J522: [  2.5   0.8  -1.9   0.1   0.8   2.0 -16.8]
J756: [-9.5 -6.5  2.9 -0.4 -1.9 -5.0 35.9]
J890: [ 12.9   1.2  -7.9  -1.6   1.3   5.3 -37.5]
J138: [-23.7 -14.7   8.5  -9.6  -2.5  -7.3  43.8]
J205: [-55.9 -31.3  21.0 -43.2  -1.6  -9.3  50.0]
J843: [-14.3  -9.6   4.8  -2.9   0.8   2.0 -16.7]
J977: [-77.3 -41.5  28.5 -70.1  -0.1 -10.0  52.8]
J158: [-23.4 -14.5   8.4  -9.5  -2.4  -7.2  44.0]
J663: [ 85.1   0.1 -19.7 -18.3  -6.8  15.1 -65.0]
J100: [-55.9 -31.3  21.0 -43.2   0.8   2.1 -17.5]
J156: [  5.5   1.1  -4.1   0.1   1.1   3.3 -26.3]
J122: [-1.1 -0.7  0.3  0.1 -0.5 -1.1 10.1]
rest: [ 0.1 -0.5 -1.1] | [10.1]
where: [-23.7] | J138, 1
rest: [-9.6  4.8 -2.9] | [  0.8   2.0 -16.7]
rest: [0.1 1.1] | [  3.3 -26.3]
where: [50.0] | J205, 7

J205: [ 17.9   8.6  25.5  21.0  -4.6  21.4   9.3  20.7 -17.5   3.7   8.7 -27.3
 -22.5 -21.2   6.5 -22.8 -10.5  10.1  12.3  38.1   5.4  30.6  -3.5 -12.2
   2.8  13.7 -14.7  -1.8 -17.9  21.9   7.9  -2.9]
J756: [ 17.3   6.0 -42.2 -72.3  10.9  27.4  -5.0  -2.1 -33.2 -40.5  10.7 -18.0
  34.4   2.6  -4.6  -9.6  17.4  11.4  -1.3 -32.2 -31.7 -27.8 -15.8 -18.7
 -29.8  27.7  11.7  42.1 -21.3   9.9  13.1 -35.6]
J100: [ 14.8  16.1  25.3   1.8  45.6   1.5 -15.0  -2.0  12.2 -23.8  -0.2  -3.6
  16.2 -11.6   1.0  -2.5   3.5   5.7 -14.9   6.5 -12.0 -17.3 -21.0  -3.5
  -2.3   4.2  20.3 -16.0   7.2  -4.9  -5.0  20.9]
J122: [ -0.6  -8.8   8.8  15.7  12.5  -5.2   5.9  11.0  12.7  10.6  -0.7   6.7
 -10.3  -8.9  -1.6 -16.1   3.0  10.1  12.3  38.1   5.3  30.6  14.1  17.9
 -20.4   6.3   1.2   7.4 -12.1 -16.9 -19.5  -5.7]
J663: [ -1.4  -1.4 -23.5 -31.7 -13.5  -2.1  -1.5  -4.5 -18.4 -16.4   2.3  -4.6
  10.5  10.5  -7.9  -0.2   4.9   3.1   4.9 -15.5  -9.8 -10.7   0.0 -12.4
 -10.4   6.1   3.3  29.9 -17.0   6.5  12.1 -21.9]
where: [12.7] | J122, 9
where: [-2.0] | J100, 8
rest: [-16.9 -19.5] | [-5.7]
where: [10.9] | J756, 5
rest: [10.1 12.3 38.1  5.4 30.6] | [ -3.5 -12.2   2.8  13.7 -14.7  -1.8 -17.9  21.9   7.9  -2.9]
where: [-8.8] | J122, 2

J663: [15.3 12.7 36.2 34.9 -4.2]
J843: [-59.8  -3.8  46.8 -52.0  -0.8]
J100: [-59.7  -3.8  46.8  36.3  -0.8]
J156: [-42.2  -6.1  -8.1  -0.6   3.9]
where: [-0.6] | J156, 4
rest: [12.7 36.2] | [34.9 -4.2]
where: [36.3] | J100, 4
rest: [12.7 36.2 34.9] | [-4.2]
rest: [15.3 12.7 36.2] | [34.9 -4.2]
where: [36.2] | J663, 3

J756: [-11.6 -14.2   9.2   1.5  23.0  -9.3  56.4  -4.1]
J158: [ 17.8  -7.8   8.2  -2.5 -17.2  13.0 -11.6 -20.8]
J205: [-17.6   0.7  -4.8   9.3  21.7 -14.0 -25.1  20.4]
J977: [  1.4 -22.1  21.7  -7.3  -4.9  15.1  -6.0   9.2]
J138: [  7.5  -0.9 -12.0  36.0 -12.1 -30.2 -11.7   7.1]
J522: [-30.2  21.0  -7.2 -20.7  40.2   7.2   9.3  24.3]
J122: [  4.1  -7.4  24.0 -30.3  -6.3  31.4 -20.6 -10.7]
J663: [ -7.3 -35.2 -12.5  11.4  15.4 -10.9  59.1  -7.3]
J100: [-17.6   0.7  -4.8   9.3  20.3 -10.3  12.3  25.5]
J890: [ 18.3  18.2  -6.7 -20.6 -17.3  13.0 -12.2 -37.8]
where: [-12.1] | J138, 5
where: [-22.1] | J977, 2
rest: [-17.3  13.0] | [-12.2 -37.8]
where: [-7.2] | J522, 3
where: [21.0] | J522, 2

J522: [ -8.3  27.1 -32.3 -56.5 -11.9 -49.2  11.9 -51.2  36.1 -18.8  13.3]
J122: [ -8.2  27.1  33.2  55.7  13.1  47.5 -11.2  50.3 -37.0  20.0  33.4]
J843: [-46.3  35.7  48.1  23.6  39.2  -4.3   2.5  37.4 -51.6  27.0  20.7]
J100: [ 18.5 -30.0 -38.9 -52.0 -20.5 -38.1   8.4 -50.1  42.1 -22.5 -31.7]
J156: [-54.9  16.4  26.6 -37.2  39.9 -67.6  18.3 -13.0 -25.2  13.4 -13.8]
J977: [ 59.1 -27.2 -39.3  16.4 -44.8  49.3 -14.4  -7.4  41.5 -21.2   0.5]
J138: [ -1.3 -22.4 -27.6 -59.2  -6.5 -56.5  14.3 -50.3  31.5 -16.3 -33.7]
J663: [-52.3  12.7  21.6 -42.1  36.6 -70.1  19.3 -17.8 -20.7  10.2 -17.2]
J158: [-51.0  11.8  20.4 -44.0  34.7 -71.3  19.4 -18.9 -18.5   9.5 -18.3]
J890: [ -8.2 -28.0  33.2  55.7  13.1  47.5 -11.2  50.3 -37.0  20.0  33.4]
J756: [-52.5  13.9  22.8 -42.4  37.5 -70.3  18.9 -16.8 -21.8  10.5 -16.4]
J205: [ 57.3 -31.9 -45.5   1.7 -45.5  35.5 -10.6 -17.9  47.4 -24.0  -7.6]
rest: [ 18.9 -16.8 -21.8] | [ 10.5 -16.4]
rest: [ 47.4 -24.0] | [-7.6]
rest: [-8.2 27.1] | [ 33.2  55.7  13.1  47.5 -11.2  50.3 -37.0  20.0  33.4]
where: [13.4] | J156, 10

J977: [13.8 11.1  5.0  5.6 45.3]
J522: [14.2 45.5  6.4 21.2  5.9]
J156: [ 6.3 21.1  5.6  9.1 29.8]
J890: [ 1.1 33.0  3.6  8.6 11.4]
J158: [10.6 45.5  6.3 11.9 14.9]
J122: [ 4.1 45.5  6.4 21.1 76.5]
J843: [10.6 45.5  6.2 11.9 14.9]
J756: [ 2.9 10.2  6.5  9.1  6.3]
rest: [ 2.9 10.2] | [6.5 9.1 6.3]
rest: [45.5  6.3] | [11.9 14.9]
rest: [45.5  6.4 21.1] | [76.5]
where: [6.5] | J756, 3

J663: [ -6.5 -16.6 -23.6   8.8 -25.1  -7.5   8.6   1.5  -0.7   5.7  19.9  17.8
  17.4 -23.3 -10.6   3.3   2.8  12.6  30.6  10.4   9.2   2.9   0.3  -2.9
 -14.6 -13.3   0.5   3.5 -25.2   9.1  10.2   6.0 -41.5   3.0 -23.7  -1.2
  12.5   0.1   0.4 -28.1 -10.4   2.0  -0.7  -4.2   9.5   4.1 -12.8 -30.8
   0.5  -9.1 -10.0  10.3 -38.0  12.2]
J138: [ 18.8  -1.7   4.5  24.4 -47.5  -0.9 -21.3 -21.4   0.5  -5.3   5.3  23.3
  15.5  -4.8 -18.5 -13.5  -0.9  -5.2  -1.5   8.2   2.1   1.0   6.3  -5.8
 -19.8 -13.2  12.7  -3.0   7.5   1.7  -6.7  12.1  -7.6 -23.3   4.8 -13.4
 -14.8  -6.7   9.3 -13.2   3.0  10.0  16.4 -34.2  25.0   2.4 -16.8  -6.5
   6.4   3.4 -17.2   1.5 -37.6 -12.1]
J843: [ -6.9 -12.7 -18.7   6.6 -16.7  -6.2   8.8   1.8   0.2   6.0  16.6  11.7
  11.1 -16.5  -8.7   4.5   1.9   9.2  24.9  12.4   7.5  -0.1  -1.2  -3.0
  -9.0  -9.2  -0.6   1.2 -18.7   7.4   9.6   2.5 -34.1   5.7 -19.0  -6.0
   9.6   1.4  -0.6   2.8  -5.2  -9.7   0.2  -2.4   4.3   3.3 -10.0 -23.8
  -0.5  -6.2  -4.7   6.7 -25.7  11.1]
J158: [-11.1  -2.8 -18.3  14.9  23.0 -11.9  18.2  19.5   8.1  13.2   7.5   5.3
 -13.9 -37.3   5.7 -13.9   2.6  -4.3  26.4  18.3  -6.3   5.3   3.6  -3.7
  21.3  -1.4  -4.4  -4.1  -7.4  -3.7  -2.8  -7.1   2.8   2.9 -23.7 -28.3
  -6.3   0.4   9.5  25.5  19.4  -4.4   2.4   9.7  -6.4  16.0   8.0 -22.0
  -4.6  15.8 -11.0  11.8  12.0   0.6]
J756: [ 23.4   2.5  10.5  23.4 -46.0   2.9 -26.6 -23.9  -0.3  -9.7  -0.7  23.9
  15.4  -2.7 -15.1 -17.5  -2.2  -8.9  -9.7  -0.6  -2.5   3.2   9.0  -6.6
 -21.4 -10.5  14.6  -2.6  12.0  -0.5 -11.4  15.5   7.0 -29.7   9.7 -12.1
 -19.0  -7.7  10.6 -10.4   1.6  16.0  15.6 -35.0  28.4   2.1 -14.5   1.1
   7.2   6.0 -22.2   0.4 -37.0 -16.9]
J156: [ 11.6  -5.0  -1.8  18.4 -38.9  -1.6 -12.9 -14.6   0.2  -2.6   7.8  20.6
  14.6  -8.4 -15.4  -8.4  -0.3  -1.1   5.6   7.6   3.7   0.0   4.5  -5.1
 -16.8 -11.7   8.5  -1.0  -0.4   3.8  -2.5  10.3 -14.1 -15.1  -2.8  -9.8
  -8.4  -4.3   6.6 -17.6  -1.0   5.2  11.0 -24.3  20.2   2.1 -14.5 -10.8
   4.4   0.4 -14.7   3.2 -35.3  -5.3]
J977: [-11.6  -1.7 -21.7  20.1  31.6 -13.7  19.7  24.9  10.9  14.4   5.5   9.5
 -18.2 -50.6  11.3 -24.6   3.2  -8.0  31.2  15.5 -14.2  12.7   8.3  -4.3
  27.4  -0.8  -3.0  -4.0  -8.6  -8.0  -9.8  -5.7  17.0  -7.7   6.9 -32.5
 -11.5  -1.6  15.2  -3.4  24.0  -0.6   2.3  12.5  -4.8  22.4  13.8 -24.9
  -4.9  23.7 -21.6  17.4  13.3  -3.8]
J100: [ -1.3   1.9  -9.2  27.0  14.3 -12.9   9.1  12.8  10.2  11.2   4.6   9.6
 -17.1 -35.1  -0.3 -23.8   2.2 -13.5  17.6  25.8  -9.8   4.7   5.6  -4.7
  24.0  -2.3   0.8  -8.6   8.3  -6.8 -10.2  -6.7  15.0 -10.1  15.1 -40.6
 -22.6  -3.3  15.2   6.1  33.0   2.5  12.9  -3.7  -1.5  19.2   6.9 -15.7
  -3.4  23.3 -15.0   9.8  14.9 -10.1]
J122: [ -0.4  -0.5  -6.0  45.9   1.3 -25.5  16.7  10.2  13.2  25.0  18.9   3.7
 -25.5 -24.6 -21.2 -15.3   6.3 -18.2  23.5  72.7   4.8   1.6  -7.9  -2.8
  37.4  -6.4  -2.0 -20.1  25.0  -0.9   3.2 -23.6 -17.0   8.6  18.2 -69.6
 -39.2  -0.7  11.7  -6.1  65.0 -11.0  32.6 -18.9 -14.1  19.8  -3.2 -21.2
  -5.5  25.9   8.0   1.6  33.2  -4.4]
J205: [ 20.4   1.9   9.2  20.5 -40.8   2.1 -23.2 -20.6  -0.4  -7.8   0.2  20.8
  13.3  -1.9 -13.6 -14.8  -2.3  -7.0  -7.7   0.4  -1.2   3.1   7.6  -6.3
 -18.9 -10.3  12.6  -2.0  10.3   0.3 -10.0  13.2   3.8 -25.8   8.7 -11.5
 -15.7  -6.8   8.6  -3.2   1.0  13.5  13.8 -31.4  24.8   1.4 -12.6   0.1
  -3.4  23.3 -14.9   0.8 -33.0 -14.9]
J890: [ -5.7   3.8 -17.0  -4.8  37.0   5.1   2.3  20.0   5.6  -6.6 -17.7  17.0
  -2.6 -52.9  35.0 -33.4  -2.6  -2.3  13.4 -49.8 -31.5  32.7  25.5  -7.1
   2.9   3.3   2.8  10.9 -25.3 -15.1 -27.0  19.8  59.4 -34.2   5.2   9.3
   7.7  -6.0  18.2  -1.6 -22.0  19.3 -20.6  25.3  15.6  16.9  23.2 -11.9
  -0.4  19.5 -49.2  24.4 -15.8 -13.3]
J522: [ -3.8  -0.1  -8.9  31.5  11.1 -17.2  14.1  13.3  10.7  17.2  11.2   5.3
 -19.8 -29.8  -7.7 -16.5   3.8 -13.1  21.5  43.8  -2.6  -2.9  -1.4  -3.6
  28.2  -3.5  -1.2 -12.7  11.8  -3.5  -2.2 -14.8  -1.8   1.1  13.2 -49.9
 -25.9  -0.9  12.2  -9.0  43.2  -5.4  18.7  -7.1  -9.0  17.3   2.7 -18.3
  -4.3  21.7  -2.8   6.2  22.5  -4.4]
rest: [12.0 -0.5] | [-11.4  15.5   7.0 -29.7   9.7 -12.1 -19.0  -7.7  10.6 -10.4   1.6  16.0
  15.6 -35.0  28.4   2.1 -14.5   1.1   7.2   6.0 -22.2   0.4 -37.0 -16.9]
where: [-9.1] | J663, 50
rest: [  3.0 -23.7] | [ -1.2  12.5   0.1   0.4 -28.1 -10.4   2.0  -0.7  -4.2   9.5   4.1 -12.8
 -30.8   0.5  -9.1 -10.0  10.3 -38.0  12.2]
rest: [ -3.4  23.3 -15.0] | [  9.8  14.9 -10.1]
where: [1.7] | J138, 30
where: [-21.6] | J977, 51

